Here is a tiny trained network, its code and every weight. The questions are about switching its units off for an input and a class, where a switched-off unit gives its printed mean instead of its output.

import numpy as np


def w(rows, s, z=0):
    codes = np.array(rows[::2]) - 128.0
    scale = np.full(codes.shape[1], s)
    scale[-1] = z or s
    return codes * scale


def norm(h):
    return h / np.sqrt((h * h).mean(-1, keepdims=True) + 1e-5)


def f(y):
    return np.maximum(y, 0)


def log_softmax(a):
    a = a - a.max(-1, keepdims=True)
    return a - np.log(np.exp(a).sum(-1, keepdims=True))


def net(x, mask):
    res = np.array(x, float).reshape(1, 6) / 4 @ E
    u = 0
    for l in range(3):
        y = f(norm(res) @ A[l][:, :-1].T + A[l][:, -1])
        res = res + np.where(mask[u : u + 6], y, B[l][:, -1]) @ B[l][:, :-1]
        u += 6
    return log_softmax(norm(res)[-1] @ U[:, :-1].T + U[:, -1])


A, B = {}, {}
E = w([
[197,83,32,173,139,107,133,129,130,60,114],'x0',
[149,200,106,83,148,178,146,58,109,151,60],'x1',
[164,239,145,140,144,191,112,187,182,102,97],'x2',
[73,152,119,146,93,161,74,62,178,119,61],'x3',
[149,94,105,163,109,3,90,52,153,188,139],'x4',
[109,142,160,114,144,190,199,109,176,38,102],'x5',
],0.0059)
A[0] = w([
[107,88,116,152,131,169,81,2,145,95,104,42],'0.n0',
[231,110,94,209,209,137,177,128,90,77,141,2],'0.n1',
[219,114,118,121,77,97,48,153,103,195,32,62],'0.n2',
[65,116,45,108,117,109,142,91,170,129,73,35],'0.n3',
[96,136,125,126,143,194,151,175,49,105,155,41],'0.n4',
[120,132,132,163,157,50,47,95,159,125,69,139],'0.n5',
],0.0063,0.005)
B[0] = w([
[96,86,77,117,1,143,112,115,119,103,29,211],'0.n0',
[188,146,64,49,80,110,175,188,135,96,150,213],'0.n1',
[104,216,63,147,159,123,73,144,59,140,127,203],'0.n2',
[83,154,82,167,30,126,133,75,157,123,67,173],'0.n3',
[72,40,204,133,162,150,111,172,86,113,109,198],'0.n4',
[79,69,150,103,156,177,81,150,93,106,136,252],'0.n5',
],0.008,0.0036)
A[1] = w([
[172,171,101,76,49,116,177,186,147,150,179,150],'1.n0',
[158,207,164,137,129,228,144,156,202,67,109,3],'1.n1',
[117,134,169,59,73,161,172,91,157,95,138,156],'1.n2',
[133,202,175,79,128,170,180,3,162,191,97,74],'1.n3',
[140,59,154,201,169,133,140,170,92,178,86,77],'1.n4',
[117,34,192,96,203,66,85,216,119,135,100,59],'1.n5',
],0.0055,0.0039)
B[1] = w([
[169,74,106,148,175,90,121,136,115,13,71,224],'1.n0',
[43,194,127,253,245,149,253,70,173,150,109,240],'1.n1',
[186,222,82,91,181,96,41,95,80,123,144,252],'1.n2',
[205,48,221,60,163,87,81,123,175,154,97,213],'1.n3',
[113,145,187,76,151,181,175,86,139,88,172,166],'1.n4',
[83,54,148,172,145,169,152,103,122,157,163,237],'1.n5',
],0.0077,0.0034)
A[2] = w([
[114,188,130,178,150,176,167,113,158,125,88,14],'2.n0',
[143,128,170,90,144,123,95,143,57,113,146,181],'2.n1',
[164,76,114,145,120,76,189,120,137,145,145,80],'2.n2',
[128,91,133,157,96,102,84,96,98,159,149,118],'2.n3',
[113,106,99,116,2,122,120,88,139,112,46,1],'2.n4',
[61,178,154,142,128,175,133,110,131,184,95,131],'2.n5',
],0.0096,0.0027)
B[2] = w([
[45,174,204,213,179,19,158,79,81,90,99,226],'2.n0',
[147,115,98,105,109,214,124,96,142,167,86,235],'2.n1',
[101,227,105,19,62,73,177,91,167,142,135,197],'2.n2',
[131,225,164,196,116,120,143,163,200,91,143,227],'2.n3',
[155,52,163,149,2,161,87,37,98,111,53,253],'2.n4',
[188,84,75,151,146,87,188,141,124,64,142,247],'2.n5',
],0.0075,0.0055)
U = w([
[126,74,135,171,29,136,67,34,126,93,42,247],'0',
[203,112,203,48,178,165,102,84,159,188,74,29],'1',
[223,95,41,55,116,86,191,204,120,46,126,163],'2',
[104,153,173,235,228,118,173,115,126,46,72,162],'3',
[96,127,150,112,79,54,182,85,174,175,232,65],'4',
[166,221,49,167,159,140,26,152,64,209,133,114],'5',
[73,97,178,251,88,111,56,200,213,137,200,5],'6',
[96,18,178,105,144,252,177,175,65,131,173,146],'7',
],0.013,0.0022)

Each question gives the input, the list of numbers given to net, and the class t.
The units are the neurons (one row each of A and B). Each row of codes is followed by its name. A weight is (code - 128) times the scale printed after its matrix; where a second scale follows, it is the last column's (A, B and U).
mask holds one flag per neuron, layer by layer. A switched-off neuron (its flag False) gives its mean, the last column of its row in B, instead of its output. The means were averaged over made-up inputs and are rounded, as every weight is.
A unit's drop is (log p(t) with every unit on - log p(t) with that unit switched off) / (log p(t) with every unit on - log p(t) with every unit switched off).
The circuit of an input: a set's keep is (log p(t) with only the set's units on - log p(t) with every unit switched off) / (log p(t) with every unit on - log p(t) with every unit switched off). Starting from the 12 units with the biggest drops (on a tie, the unit counted first), units are removed one at a time, each time the one whose removal leaves the highest keep (on an exact tie, the one counted first), for as long as the keep stays at least 0.8.
units of the circuit, in order: the units of the circuit, biggest drop first
k most important neurons: the k neurons with the biggest drops, biggest first
k most important neurons of layer l: the k neurons of layer l with the biggest drops, biggest first
drop when u is switched off: that unit's drop, to one decimal
input [-5,-4,8,4,8,2], class 6: 3 most important neurons of layer 0 => (0.n5; 0.n1; 0.n3)
input [6,-6,7,0,-8,-7], class 7: units of the circuit, in order => (0.n4; 2.n3)
input [-4,3,1,-1,6,5], class 1: units of the circuit, in order => (1.n3)
input [4,0,-3,-6,2,-8], class 5: 3 most important neurons of layer 2 => (2.n5; 2.n1; 2.n3)
input [-5,-6,4,-7,-2,5], class 7: 4 most important neurons of layer 0 => (0.n4; 0.n3; 0.n2; 0.n0)
input [-8,0,-2,4,7,-4], class 6: 2 most important neurons => (2.n3; 0.n5)
input [3,3,7,8,2,-8], class 5: 2 most important neurons => (0.n2; 0.n5)
input [1,-8,-2,0,-5,-5], class 7: 2 most important neurons => (1.n4; 2.n0)
input [5,8,0,-5,5,-4], class 5: 2 most important neurons => (0.n2; 2.n5)
input [-5,0,5,0,-6,-8], class 7: 2 most important neurons of layer 0 => (0.n4; 0.n3)
input [-4,2,-8,0,-1,-4], class 4: 2 most important neurons => (0.n0; 2.n4)
input [-5,8,2,5,-4,-4], class 1: 3 most important neurons => (1.n3; 2.n3; 1.n2)
input [5,-1,-8,-8,7,-3], class 4: 3 most important neurons of layer 2 => (2.n2; 2.n5; 2.n3)
input [4,5,-3,-3,0,-5], class 5: units of the circuit, in order => (0.n2)
input [1,-5,8,7,5,-5], class 5: 2 most important neurons of layer 0 => (0.n2; 0.n4)
input [-4,-5,4,-3,7,4], class 6: 4 most important neurons => (0.n5; 0.n1; 1.n1; 2.n3)
input [2,-6,1,1,6,5], class 6: 2 most important neurons => (0.n5; 2.n4)
input [2,-2,5,5,5,-4], class 5: 2 most important neurons of layer 0 => (0.n2; 0.n5)
input [-5,-4,-4,8,-2,-7], class 6: 2 most important neurons of layer 2 => (2.n3; 2.n2)
input [-2,7,-1,-2,1,4], class 1: most important neuron => (1.n3)
input [-2,1,1,-1,5,-3], class 5: drop when 0.n2 is switched off => 1.2
input [-7,2,6,2,7,-7], class 5: drop when 0.n2 is switched off => 0.4
input [0,8,-3,-8,-5,-1], class 7: drop when 0.n4 is switched off => 1.8
